(in the rows, 128 means zero)
Known rows:
valim: [109  98 159 110 107 124 136 121 146 112 175 127 135 130 100 128 130 146
 140 147 123 120 104 107 115  91 119 123  97 149 113  93 124  91 107 172
 144 124]
druta: [105  93  43 119 127 128 140 114 113 132 178 122 147 136  98 138 122 121
 127 152 149 119  97 142 165  93  81 122 113 152 111  81 124 119 122 145
 122  85]
plugrek: [106 103  42 115 153 119 135 121  99 117 192 121 140 141  96 156 138 120
 127 148 122 119 132 153 143  96 104 121 149 163 116  91 149 112 118 151
 125 107]
meko: [102 106 112 115 123 122 137 127 107 121 180 133 158 128  95 113 128 126
 133 152 116 121 119 111 131  88 113 123 130 156 123  86 144 101 111 178
 143 122]
plagro: [ 91  92  75 105 137 120 131 119 131 136 182 119 128 146  98 131 131 127
 126 143 132 114  94 138 161  92  97 129 111 149 113  92 147 107 130 130
 126  89]
trarir: [ 70 100 120 118  92 119 150 127 122 126 171 109 158 127  99 173 119 143
 128 152 120 125 123 123 124 102 125 124 117 162 126  82 155 105 145 181
 135 115]
staden: [109  97 123 101 130 121 135 133 117 131 188 124 159 131  93 126 121 133
 128 162 110 119 118 127 153  99 111 131 109 148 127  98 174 120 139 147
 142 109]
skonir: [ 86  97 153 104 104 116 139 126 137 135 169 131 133 136  93 108 129 129
 127 144 127 117 104 104 136  86 105 126 106 144 121  90 160  88 115 157
 142 106]
bedel: [ 99  99 157 117  99 126 142 116 122 109 176 125 146 134  98 160 126 138
 135 149 151 123 111 111 143  79 107 123  89 156 124  63 128 104 121 159
 140 122]
broskik: [ 81  97 120 106 173 123 143 116 111 132 184 125 135 153 101 123 156 133
 132 153 125 124 106 146 140  97 127 116 125 151 126 105 180  87  97 153
 129  97]
didel: [126  97 100 108 127 121 128 125 115 156 176 137 162 125  86  51 109 116
 123 158 129 113  99 109 176  90  77 133 114 143 119  99 140 119 131 142
 141  95]
dretris: [109 102 194 111 156 125 139 114 102 124 178 144 153 149  91  94 149 128
 137 156 134 120 108 114 145  76 116 113 103 150 131  79 160  98  88 149
 149 116]
mafli: [ 79 104  73 103 143 109 125 115 123 137 191 124 116 157  98 124 128 114
 125 135 128 113 122 127 172  82 117 127 140 165 119  71 151  78 119 125
 134 108]
lupi: [ 95 100 144 104 114 122 140 123 125 126 175 132 146 135  95 113 133 132
 135 150 124 120 101 105 135  85 121 121 107 148 122  81 145  91 109 166
 144 115]
mivam: [135 107  50 115 133 122 135 132  93 156 178 131 183 115  88  46  99 116
 134 157 105 120 106 120 158 108  81 132 150 150 123 113 131 121 129 184
 142 117]
bredru: [102 101  75 127 131 132 141 109 107 106 184 117 141 140 105 194 133 134
 139 149 151 124 113 145 145  87 115 119 115 167 116  64 108 109 107 162
 127 115]
tolor: [116 101  59 117  98 122 143 127 112 137 170 125 165 117  89 110 106 117
 125 148 142 120 112 111 143  87  75 128 130 153 117  80 126 116 133 174
 137 111]

Facts:
dibron (η vastigo)
geplo (η figrak) (φ j)
zuster (η stiki) (ξ d) (φ l)
mivam (η truri) (ξ c) (φ l)
trakular (η sudran) (φ k)
kiplim (ξ e) (φ j)
valim (η lenetres) (ξ e) (φ p)
gruvem (η listol) (ξ a) (φ m)
plugrek (φ j)
plagro (ξ a) (φ j)
nuflar (η flesen) (ξ e) (φ j)
sezil (η nedre) (ξ a) (φ m)
nazos (ξ c) (φ o)
tusur (ξ c) (φ k)
buguk (ξ b) (φ l)
mibron (ξ d) (φ j)
plazol (ξ b) (φ o)
dolur (η gruvem) (ξ i) (φ n)
nosin (η grutum) (ξ a) (φ j)
vadrir (η grelum) (ξ h) (φ o)
pliker (η staden) (ξ g) (φ j)
meko (η neklu)
skastir (η sunir) (ξ b) (φ p)
fegre (φ k)
sunir (ξ g) (φ n)
brake (ξ a) (φ j)
plufabu (η nudrin) (φ j)
fedrel (η bopli) (φ j)
muklun (ξ i) (φ m)
mafli (ξ d) (φ k)
feskomok (η lupi) (φ l)
dalok (η grotrufe)
grotrufe (ξ a) (φ l)
grutum (η dapir) (φ m)
trusum (η bedel) (φ k)
davora (η biklo) (ξ a) (φ j)
sutrel (η skonir) (ξ i) (φ l)
drilan (η bredru) (ξ b) (φ n)
flusi (η tripeskur)
flesen (η gedruvak) (φ o)
totramo (η dibron) (ξ g) (φ k)
trezemi (η dretris) (φ j)
briru (η fedrel) (φ j)
kleduskil (ξ d) (φ o)
zasum (η zuster) (ξ h) (φ j)
skonir (η sedun)
klusi (η didel) (ξ d) (φ k)
stiki (ξ e) (φ n)
traros (η griklis) (ξ a) (φ j)
vitusan (η murar) (ξ e) (φ k)
klukla (ξ c) (φ m)
nedre (ξ d) (φ j)
tiklo (φ p)
trodan (ξ b) (φ n)
mutu (φ j)
geflu (η plubiskur) (ξ c) (φ k)
stizis (η drusku)
tripeskur (η kanu) (ξ e) (φ o)
siplu (η plazol) (ξ a) (φ j)
nivam (ξ d) (φ k)
digen (η meko) (φ j)
stustabrol (η pipor) (ξ a) (φ l)
kliklir (η flusi) (ξ f) (φ j)
vubi (η valim)
pipor (φ j)
doki (η klipim) (φ k)
dremal (η beboses)
gedruvak (η traros)
dizu (η renos) (ξ d) (φ n)
geflos (ξ d) (φ l)
murar (η fastos) (φ l)
nudrin (η truzes)
pluplu (η mefas) (ξ g) (φ k)
bralobrak (η gotre)
mefas (η plugrak)
sastiskar (η mivam) (ξ i) (φ j)
pleze (φ k)
lupi (η trusum)
bovasi (η broskik) (φ n)
drebefla (η dizu)
ruva (ξ c) (φ j)
flufiskim (η zatrim)
fubro (η sterim) (φ j)
listol (η nati) (φ m)
vastigo (ξ b) (φ p)
tolor (η dosku) (ξ h) (φ m)
drusku (η muklun) (φ k)
brigropem (ξ a) (φ n)
renos (η klukla)
rista (η klusi) (ξ h) (φ o)
saflin (η pape) (ξ i) (φ n)
broskik (ξ b) (φ p)
grimem (η digen) (ξ g) (φ m)
grafolas (φ j)
kanu (η druta) (ξ a) (φ l)
figrak (η nuflar) (φ k)
kinek (η sutrel) (ξ f) (φ l)
didel (η fegre) (ξ c) (φ j)
grida (η brasta) (ξ h) (φ j)
vikidon (η pleze) (φ k)
nolu (η kiplim)
dosku (η nekin) (φ j)
pligen (φ j)
litro (η drilan) (ξ a) (φ j)
nogakun (ξ i) (φ j)
stopufluk (η mafli) (φ o)
zote (ξ i) (φ p)
bopli (η ruva)
staden (η guklor) (ξ a) (φ j)
skitam (ξ a) (φ k)
kloba (η buguk) (ξ b) (φ j)
dreska (η kluro) (ξ a) (φ k)
truri (η bigras) (φ j)
lasom (η skastir)
klamon (η girol) (φ l)
grimek (η briru)
nati (ξ b) (φ m)
bredru (ξ f) (φ j)
flupum (η vitusan) (ξ f) (φ j)
dukur (η kerek) (ξ g) (φ j)
kesom (ξ e) (φ j)
zafla (η litro) (φ j)
numol (η trarir) (φ j)
kerek (η flufiskim) (ξ g) (φ k)
gotre (η grike)
fliba (ξ a) (φ o)
fastos (φ p)
beboses (η brigropem) (ξ i) (φ m)
plabri (η grosi) (ξ c) (φ j)
klipim (η dolur) (φ k)
tiro (η brivul) (φ l)
grike (η vadrir) (φ p)
zatrim (η faflon) (ξ d) (φ p)
drida (η brugril) (ξ a) (φ k)
grosi (η vaflan) (ξ c) (φ m)
plugrak (η bovasi) (ξ h) (φ l)
rosekla (ξ a) (φ j)
brugril (η flupum) (ξ d) (φ j)
bufo (η stikator) (ξ c) (φ j)
netodon (φ j)
vaflan (ξ g) (φ j)
rupludrum (η grimek) (ξ b) (φ j)
flunupum (η mutu)
faflon (η plagro)
botre (η zavuk)
klomugrun (η siplu)
birek (ξ c) (φ n)
regu (η tolor) (ξ b) (φ l)
budras (φ l)
trarir (η skitam) (ξ f) (φ n)
degi (η plabri) (ξ g) (φ n)
labur (η pitrutris) (ξ f) (φ j)
neklu (η tusur) (φ l)
dapir (η saflin)
staris (ξ f) (φ n)
firama (ξ i) (φ m)
pape (η drida) (φ l)
pitrutris (η dukur) (φ m)
litutel (φ j)
druta (ξ h) (φ j)
stuskovo (ξ d) (φ n)
loplagam (ξ b) (φ n)
sedun (η birek) (φ p)
plifloplu (ξ d) (φ m)
nilaru (η nolu)
brivul (η nazos) (ξ a) (φ p)
girol (η rosekla) (ξ i) (φ n)
pefi (η regu) (ξ a) (φ j)
grelum (ξ g) (φ l)
griklis (η fliba) (ξ c) (φ m)
lenetres (φ j)
kimas (η grida) (ξ c) (φ p)
sudran (η plufabu) (ξ f) (φ k)
flutul (η nilaru)
kluro (φ k)
lustok (η dremal) (ξ c) (φ j)
biklo (η nosin) (ξ a) (φ j)
flemis (η feskomok) (ξ f) (φ k)
sterim (ξ b) (φ j)
bigras (η plugrek) (ξ a) (φ k)
bedel (η vubi) (ξ f) (φ j)
dretris (η vikidon) (ξ b) (φ j)
zavuk (ξ f) (φ m)
plubiskur (η totramo)
brasta (η trakular) (ξ g) (φ j)
stikator (φ n)
guklor (η staris) (ξ e) (φ p)
nekin (η stopufluk) (ξ g) (φ p)

Rows:
No name comes twice in this set of rows, the named rows included.
[125 103  52 117 180 142 136 109  89 117 184 132 169 141 107 115 132 140
 164 151 129 124  75 140 133  94 134 116 117 160 117  79  80 106  85 191
 139 125] -> grotrufe
[ 88  92  38 116 142 118 132 119 128 173 167 126 143 136  95  66 121 112
 125 142 134 111  76 122 170  94  88 127 121 147 111  89 110 106 134 149
 128  76] -> birek
[ 99 101 216 111  62 118 146 128 132 116 169 126 160 123  89 142 111 143
 128 157 134 123 126  92 136  82 104 127  79 150 130  78 158 108 130 158
 150 133] -> labur
[ 80  97  84 119 137 124 135 119 132 124 177 112 135 139 107 170 141 143
 140 136 118 117  92 130 117  97 134 122 114 160 112  81 101  98 126 168
 132 116] -> stiki
[120 106 112 110 131 120 138 131  98 116 188 129 159 130  91 132 127 122
 127 156 116 120 138 131 138  92 109 126 136 157 124  90 159 112 123 157
 140 121] -> truri
[120 106 195 100  95 119 139 138 102 118 182 136 172 125  86 109 120 134
 128 166 108 121 135  98 137  88 112 128 108 147 134  84 183 110 130 167
 156 130] -> geplo
[119 111 161 106 100 122 143 132 107 121 171 141 174 122  89  79 114 136
 145 152 113 123 113  88 116  85 117 120 112 152 131  84 146  98  97 194
 161 141] -> tiro
[104 105 106 105 124 120 143 126 110 127 178 129 156 136  95 113 126 140
 142 147 116 123 109 119 128  97 120 119 120 151 124  93 154  98 112 179
 147 124] -> budras
[118 108 222 103 135 122 142 130  90 118 182 145 176 136  84  89 137 136
 135 172 107 123 131 109 141  82 126 120 102 147 140  90 191 109 102 167
 159 133] -> rupludrum
[129 103 219 104 114 127 137 127 110 109 173 150 172 132  91  88 125 135
 143 164 129 119 105  82 132  73 113 122  77 143 131  66 139 104  97 167
 162 134] -> trezemi
[117 100 158 109 114 125 133 126 130 109 183 123 148 130  98 151 131 144
 139 149 118 119 114 119 127  85 119 129  96 153 118  82 127 110 122 161
 145 129] -> kesom
[ 99 112  42 112 174 119 142 120  84 131 187 125 148 143  95 126 146 123
 137 143 111 124 134 158 127 106 117 112 176 168 124 108 168 101  97 180
 135 118] -> buguk
[ 87  94  88 102 147 121 137 119 122 127 187 119 130 151 100 155 142 132
 131 150 127 119 104 147 148  92 116 122 110 150 118  93 160 105 124 133
 127  94] -> mutu
[111 104 139 123 106 129 140 116 107 106 178 125 156 132  98 170 123 137
 138 151 143 123 122 117 130  82 106 122  99 162 122  66 115 109 111 163
 141 130] -> flupum

The same things again, as new rows of numbers:
Known rows:
dizu: [127 147 111  91 140  96 146 130  80  96  85 128 148 166 111 130  86 136
 114 151 125 125  98 166 144 169 126 148  69 119 158 113 117 152 164 138
 112 161 115 156 144  89 106 157 106]
renos: [141 144 104 128 133 104 138 105 122 117 122 129 137 129 105 137  93 137
 103 114 125 122 112 156 150 129 135 124  94 129 141 104 120 143 116 147
 116 133 125 117 132 103 108 133 127]
klukla: [144 153 123 153 176  92  92  98 101 106  97 146 105 143 125 107  84 107
 111  56 134 127  57 184 154  81 135 138  75 107 126 111 114 110 125 139
 140 136 130  47 147 152  75 177  94]
netodon: [132 136 130 134 131 138 125 124 130 130 135 127 131 115 141 127 136 121
 127 122 115 130 133 126 131 115 127 128 124 149 128 137 135 110 118 124
 132 122 132 117 135 129 110 126 131]
regu: [156 111 112 145 134 111 137 124 129 139 145 104 122 116 110 131 137 141
 122 123 109 132 127 152 131 136 122 147 121 120 144 107 141 117 127 112
 146 112 114 124 106 115 143 127 138]
skastir: [144 111 117 138 139 118 127 125 134 132 147 119 120 108 125 128 133 136
 123 120 110 129 116 144 139 126 129 139 125 113 137 108 135 103 109 112
 156 118 116 109 113 124 128 122 128]
stiki: [126 144 120 153 116  41  97 145 103 123  97 112  93 158 101 106 129 113
 155  87 114 134 114 145  87 114 144 119 109  65 110  84  99 137 117 125
  86 116 145  87  94 120 161 171 163]
geplo: [127 121 127 108 115 185 159 128 155 139 167 126 174  78 145 162 139 164
 126 167 114 118 169 102 147 156 125 113 134 165 134 168 141 115  95 127
 151 120 118 179 150 133 120  96 106]
kiplim: [146 129  96 139 130  53 104 121  54  64  79 111 105 151 131 114 112 103
 116  54 121 140  92 160 102  97 151 103  54 112  87 102  97  91  75 124
  93 105 134 111 130 130 108 185 159]
fedrel: [117  95 136 131 132 120 131 129 107 119 111 126 115 119 152 126 133  95
 114 118 124 148 121 132 127 115 129 134 132 157 134 120 149 101 122 126
 137 135 120 123 136 107 127 134 127]
tusur: [168  99 145 127 158 119 145 105  82 100  45 114 104 173 148  87  98  69
 142  82 132 140  61 141 106  85 135 111  88 119 148  88 143 137 146 127
 131 132 124 106 154 100 125 143 106]
plugrek: [147 107 163 119 133 167 135 112 100 112  64 107 118 161 169  87 144  86
 159  98 134 143  88 105  64  55 119 105 129 127  81 133 151  87  99 122
 116  96 152 145 159 145 112 162 100]
kesom: [116 127 112 149 105  88 112 152 102 112 134 126 127 111 132 133 144 134
 133 114 108 143 153 135 119 141 139 100 108 114 105 129 109  98 102 123
 116 110 133 132 123 139 144 148 158]
grutum: [143 154 122 127 136 146 133 108 140 126 135 137 151 106 122 149  99 161
 111 110 134 104 113 131 156 109 126 132  94 115  97 145 119 109  80 152
 140 119 129 123 144 155  76 154  85]
dosku: [123 133 126 140 137 126 123 122 117 127 129 127 130 112 142 131 133 119
 125 121 112 130 131 130 128 119 132 126 125 154 129 129 133 115 119 124
 127 123 122 120 137 130 111 132 130]
brigropem: [ 99  45 184 150 119 124 123 132 128 153 102 128  64 161 128  77 190  59
 155  97 168 159 112  98  48  66 129 136 230 103 108  92 170 109 164 111
 114 128 146 102  91 135 216 129 149]
nudrin: [109 107 164 131 114 140 132 147 157 169 128 134 114 129 130 120 154 121
 153 148 127 140 130  97 109 122 107 134 176 113 127 125 155 131 148 131
 137 139 133 127 121 129 159 116 118]

Rows:
No name comes twice in this set of rows, the named rows included.
[137  91 156  81 102 214 201 126 175 127 130 130 176 101 140 159 128 168
 137 169 142 115 148  68 139 151 110 104 137 127 121 168 151 130  92 146
 157 123 107 227 149 132 141 103  67] -> stizis
[175 120 109 143 154  83 116  89  84  90  93 103  98 143 125 101  98 110
 119  68 118 137  68 169 117  75 142 138  72 111 118  71 133  87  88 119
 123 109 124  97 122 113  90 168 137] -> vastigo
[147  83 157  93 112 203 196 116 130 114  82 110 159 139 154 120 127 113
 153 132 137 127 111  77  95 106 117  97 120 121 104 134 157 126 109 137
 127 112 129 197 155 116 137 118  79] -> drusku
[156 156 105 149 152  95 126  97  94 100  76 107 118 173 115 105  83 104
 127  83 118 116  73 151 114  86 148 122  78 116 142  78 117 152 121 126
  91 120 140  89 143 105  96 157 143] -> pleze
[130 127 113 122  99 110 139 146  99  99 125 119 139 113 137 137 141 141
 143 110 114 133 143 119 113 133 144  90 107 114  92 139 108  96  85 131
 121 108 132 166 125 142 138 148 141] -> nuflar
[ 97  81 121  70  82 133 181 137 102 103 130 132 151 125 119 158 130 152
  95 176 164 137 170  94 121 178 135 128 154 137 111 148 114 130 116 151
 102 149 120 234 120  98 161 111 144] -> degi
[103 158 140 129 151  97  73 156  77 122  92 137  83 187 150  83 149  92
 145 144 108 152 100 147  94 115 105 155 135 129 120 112 137 122 189 101
 112 152 146  84 136 136 108 165 143] -> nedre
[145  55 159  87 109 208 186 137 148 130 161 110 166  81 163 148 164 160
 134 167 122 135 156  83 120 144 110 114 146 137 112 167 175  71  75 118
 190 113 105 228 128 129 153 102  79] -> kloba
[121 155 107 133 123 146 137 131 158 144 187 129 173  78 131 159 132 175
 124 162 101 112 169 135 172 161 131 127 118 157 144 152 119 128 105 127
 144 121 120 140 132 136 106  99 129] -> fubro

Now the same things, written a new way:
Known rows:
grotrufe: [129  82 165 120 167 156 140 140  92 128 114 131 123 147 138 139 163 132
 121 108 129 127 150 106 114 135 152 132 112 169 121 118 150 125 135 149
 117]
fliba: [130 108 161 117 153 131 125 137  96 125 131 101 112 144 157 140 141 135
 129  90 114 116 144 123 111 144 143 129 117 131 135 118 135 133 150 150
 149]
plagro: [145 102 160 121 144 100 118 174 123 126 128 111 107 154 131 140 148 141
 113 109 132 113 140 156 127 128 123 147 105 187 125 120  89 132 148 135
 129]
klukla: [127  68 140 122 164 122 139  97 109 137 109 135 125 123 128 122 135 135
 139 122 142 125 130  83 117  88 170 147 102 158 139 129 147 116 132 128
 126]
grosi: [125 107 128 126 134 129 133 104 122 135 123 128 137 131 125 128 117 136
 156 122 113 136 132 112 142 141 137 130 134 122 128 126 146 119 122 121
 136]
nivam: [126  92 101 130 102 134 134 106 159 133 111 130 133 118 119 108 112 137
 152 132 121 135 111 121 124 110 135 115 129 152 100 131 115 131 115 118
 123]
zatrim: [135 146  99 131 101 104 123 102 123 126 138 127 128 102 133 120 122 126
 144 147 166 124 103 131 116 106 122 121 122 138 151 138 117 135 135 115
 155]
kerek: [142  95  86 125  89 143 121 148 167 129 102 133 126 108 111  99 133 136
 152 133 172 122 117 146 121 142 106 114 127 177 109 130  76 130 111 125
 131]
grelum: [136  69  94 124 134 160 138 129 124 134 100 130 133 146 140  94 157 139
 145 121 182 114 119 100 103 132 131 123 110 183 126 130 117 135 125 132
 141]
zote: [136 127 142 133 128 124 117  90 117 120 147 137 130 124 130 139 125 120
 133 134 141 134 126 117 138  98 156 124 133 113 155 130 158 137 140 132
 144]
nogakun: [131 113 133 134 136 118 119 140 157 128 140 140 124 155 127 122 124 127
 117 124 116 134 130 143 154 105 143 131 129 106 126 128 143 138 139 124
 126]
muklun: [139  60 140 123 129 130 133 120  87 124 138 119 135 157 140 131 132 147
 168  83  86 130 134 103 134 118 168 108 136 130 111 114 149 148 147 122
 168]
klomugrun: [125 186 118 137  97 122 125 106 101 135 150 123 138  98 114 137 113 123
 148 138 119 132 127 145 153 160 102 113 153  93 147 131 118 128 131 118
 154]
pleze: [128  58 129 119 143 131 132 137 142 124 104 122 116 127 122 127 130 137
 132 112 123 124 125 102 114  90 160 128 104 163 103 123 128 123 130 129
  99]
flesen: [119 146 136 125 127 135 129 128 125 129 135 108 119 126 145 127 118 129
 131 120 112 126 127 122 119 140 126 122 133  86 140 130 140 129 136 131
 142]
dibron: [115 116 147 134 141 152 135  85 107 131 130 126 135 109 130 128 128 119
 130 123 141 124 133  85 119 123 141 127 129 100 153 132 162 121 137 132
 130]
flufiskim: [129 150 126 129 118 108 122 112  96 132 141 120 124 103 117 133 128 128
 127 138 141 117 118 139 133 124 123 123 123 128 163 138 102 127 139 122
 152]

Rows:
No name comes twice in this set of rows, the named rows included.
[149 109 167 120 153  95 118 177 130 130 129 127  94 151 122 134 165 141
 102 132 145 117 131 207 136 132 124 164 100 222 134 124  91 129 150 139
 130] -> rosekla
[130 126  96 136 103 151 128  97 145 126 120 120 141 112 144 105 133 124
 147 127 199 122 127 100  89 149 113 129 133 133 153 133 135 132 122 140
 147] -> nekin
[132  50 107 122 123 131 138 116 146 130 107 121 115 122 133 110 125 144
 152 113 123 125 104 103 107  87 147 116 113 177 103 127 122 136 134 118
 125] -> mafli
[113 178 122 137  89 144 131 107  89 132 147 114 152 111 137 140 101 123
 157 112  99 135 135 114 138 178  94 109 163  63 142 127 135 133 126 120
 160] -> stizis
[128 154 168 130 135 135 126 106  95 118 137 130 131 124 142 151 136 122
 123 116 139 129 148 116 112 152 133 139 133 120 146 120 157 123 130 149
 126] -> brivul
[137 108 157 122 118 133 126 150 114 126 123 128 130 138 130 143 134 141
 155 105  86 138 149 158 139 173 123 122 142 153  93 111 117 127 124 141
 135] -> bigras
[129 148 121 137 107 122 120 142 153 128 150 143 144 159 131 125 106 126
 137 126  85 147 135 161 170 161 116 123 164  80 126 124 160 144 128 118
 146] -> sastiskar
[126 102 120 124 115 132 131 142 143 128 116 123 135 127 125 131 116 134
 154 120  87 132 131 124 135 130 124 122 131 133  98 120 123 126 118 122
 124] -> figrak
[128 114  84 136  85 173 125 142 188 135  97 153 143 103 100 100 128 124
 148 154 158 133 122 148 124 159  99 113 143 134 111 134 105 121  94 142
 107] -> pluplu
[144 161 127 128 102 115 103 165 149 124 121 141 126  94  76 148 123 126
 113 150 120 129 140 165 155 148 111 111 130 120 105 122  70 114 108 145
  89] -> dreska
[130 109 146 123 141 120 131  88  97 116 130 110 129 135 163 139 131 131
 140 100 145 115 131  78  91  99 144 134 115 132 136 125 145 130 147 127
 139] -> fastos
[131 104 140 126 126 144 119 148 130 120 115 121 132 123 111 146 129 133
 129 103  98 130 150 122 123 138 133 125 131 127  90 111 120 118 118 148
  99] -> drida
[124  71  97 131 108 180 138 120 166 133  94 139 139 122 125  98 132 131
 153 121 160 130 133 106 103 143 118 121 129 155 104 129 128 125 102 139
 114] -> totramo
[128 120 111 120 131 121 139 130 102 139 128 130 144 154 137 126 123 141
 161 117  92 137 134 128 144 154 134 120 139 118 134 124 127 129 120 109
 160] -> mivam
[134  95 118 130 131 136 123 128 120 132 135 145 135 121 108 134 129 126
 133 129 113 136 128 121 153 108 157 110 134 118 119 125 135 134 131 130
 132] -> firama

